Below is a small trained network, with its code and all its weights. Each question gives an input and a class and asks what happens when units are switched off, that is, made to give their printed mean instead of their output.

import numpy as np


def w(rows, s, z=0):
    codes = np.array(rows[::2]) - 128.0
    scale = np.full(codes.shape[1], s)
    scale[-1] = z or s
    return codes * scale


def f(y):
    return np.maximum(y, 0)


def log_softmax(a):
    a = a - a.max(-1, keepdims=True)
    return a - np.log(np.exp(a).sum(-1, keepdims=True))


def net(x, mask):
    res = np.array(x, float).reshape(1, 8) / 4 @ E
    y = f(res @ A[0][:, :-1].T + A[0][:, -1])
    res = res + np.where(mask, y, B[0][:, -1]) @ B[0][:, :-1]
    return log_softmax(res[-1] @ U[:, :-1].T + U[:, -1])


A, B = {}, {}
E = w([
[146,100,77,114,164,199,159,118],'x0',
[70,26,130,95,116,146,144,148],'x1',
[140,169,201,143,154,196,55,86],'x2',
[89,141,45,172,78,100,184,110],'x3',
[111,118,153,130,44,226,166,77],'x4',
[152,119,9,127,83,107,95,237],'x5',
[226,87,119,254,145,85,139,104],'x6',
[219,85,216,117,123,95,160,102],'x7',
],0.0079)
A[0] = w([
[23,147,60,2,209,93,130,189,168],'neuron 0',
[122,66,195,109,72,212,156,12,206],'neuron 1',
[136,131,157,241,141,14,24,59,116],'neuron 2',
[19,119,69,61,112,48,88,109,104],'neuron 3',
[63,246,137,147,173,189,128,145,254],'neuron 4',
[149,117,34,124,103,104,86,129,132],'neuron 5',
[178,104,126,97,180,226,36,91,112],'neuron 6',
[205,236,179,74,42,73,76,169,167],'neuron 7',
],0.0069,0.0039)
B[0] = w([
[211,54,142,60,79,176,2,13,241],'neuron 0',
[97,109,107,17,66,192,147,60,254],'neuron 1',
[203,148,208,201,177,44,208,159,223],'neuron 2',
[144,98,233,38,119,242,20,58,197],'neuron 3',
[214,133,28,157,82,161,108,24,234],'neuron 4',
[216,10,127,136,142,123,55,145,183],'neuron 5',
[75,42,118,134,182,169,68,109,200],'neuron 6',
[130,170,100,137,77,89,160,93,211],'neuron 7',
],0.0065,0.0087)
U = w([
[2,193,158,169,124,170,152,235,19],'0',
[93,108,152,152,178,113,107,166,43],'1',
[164,162,146,209,145,83,197,122,59],'2',
[151,98,30,172,79,115,135,98,252],'3',
[135,117,165,19,136,184,95,45,118],'4',
[65,152,79,124,18,135,188,95,181],'5',
],0.0082,0.0037)

Each question gives the input, the list of numbers given to net, and the class t.
The units are the neurons (one row each of A and B). Each row of codes is followed by its name. A weight is (code - 128) times the scale printed after its matrix; where a second scale follows, it is the last column's (A, B and U).
mask holds one flag per neuron, in row order. A switched-off neuron (its flag False) gives its mean, the last column of its row in B, instead of its output. The means were averaged over made-up inputs and are rounded, as every weight is.
A unit's drop is (log p(t) with every unit on - log p(t) with that unit switched off) / (log p(t) with every unit on - log p(t) with every unit switched off).
The circuit of an input: a set's keep is (log p(t) with only the set's units on - log p(t) with every unit switched off) / (log p(t) with every unit on - log p(t) with every unit switched off). Starting from all 8 units, units are removed one at a time, each time the one whose removal leaves the highest keep (on an exact tie, the one counted first), for as long as the keep stays at least 0.8.
units of the circuit, in order: the units of the circuit, biggest drop first
k most important neurons: the k neurons with the biggest drops, biggest first
drop of u: that unit's drop, to one decimal
input [0,-5,-1,-6,-2,-4,3,-7], class 3: units of the circuit, in order	neuron 4; neuron 3
input [2,0,3,-5,4,6,2,-5], class 3: 3 most important neurons	neuron 3; neuron 1; neuron 0
input [-6,1,0,0,4,-5,8,-4], class 2: 2 most important neurons	neuron 2; neuron 0
input [-7,-2,-2,6,-2,4,-7,-8], class 4: units of the circuit, in order	neuron 3
input [-5,-4,3,7,2,2,-7,5], class 5: units of the circuit, in order	neuron 7; neuron 0
input [-4,-4,-2,1,7,-8,8,-2], class 2: 3 most important neurons	neuron 2; neuron 0; neuron 3
input [-7,7,6,0,-8,8,4,-2], class 1: 4 most important neurons	neuron 4; neuron 2; neuron 1; neuron 3
input [-6,5,-3,-3,2,-4,4,-6], class 5: 3 most important neurons	neuron 0; neuron 5; neuron 6
input [6,0,3,1,3,-1,1,-4], class 5: 3 most important neurons	neuron 0; neuron 3; neuron 5
input [6,-3,-8,5,-7,4,0,-2], class 4: drop of neuron 0	0.4
input [-4,-5,-1,-7,0,-4,2,-6], class 3: drop of neuron 1	-0.2
input [-6,-4,8,1,-7,-7,7,-8], class 2: drop of neuron 2	0.2
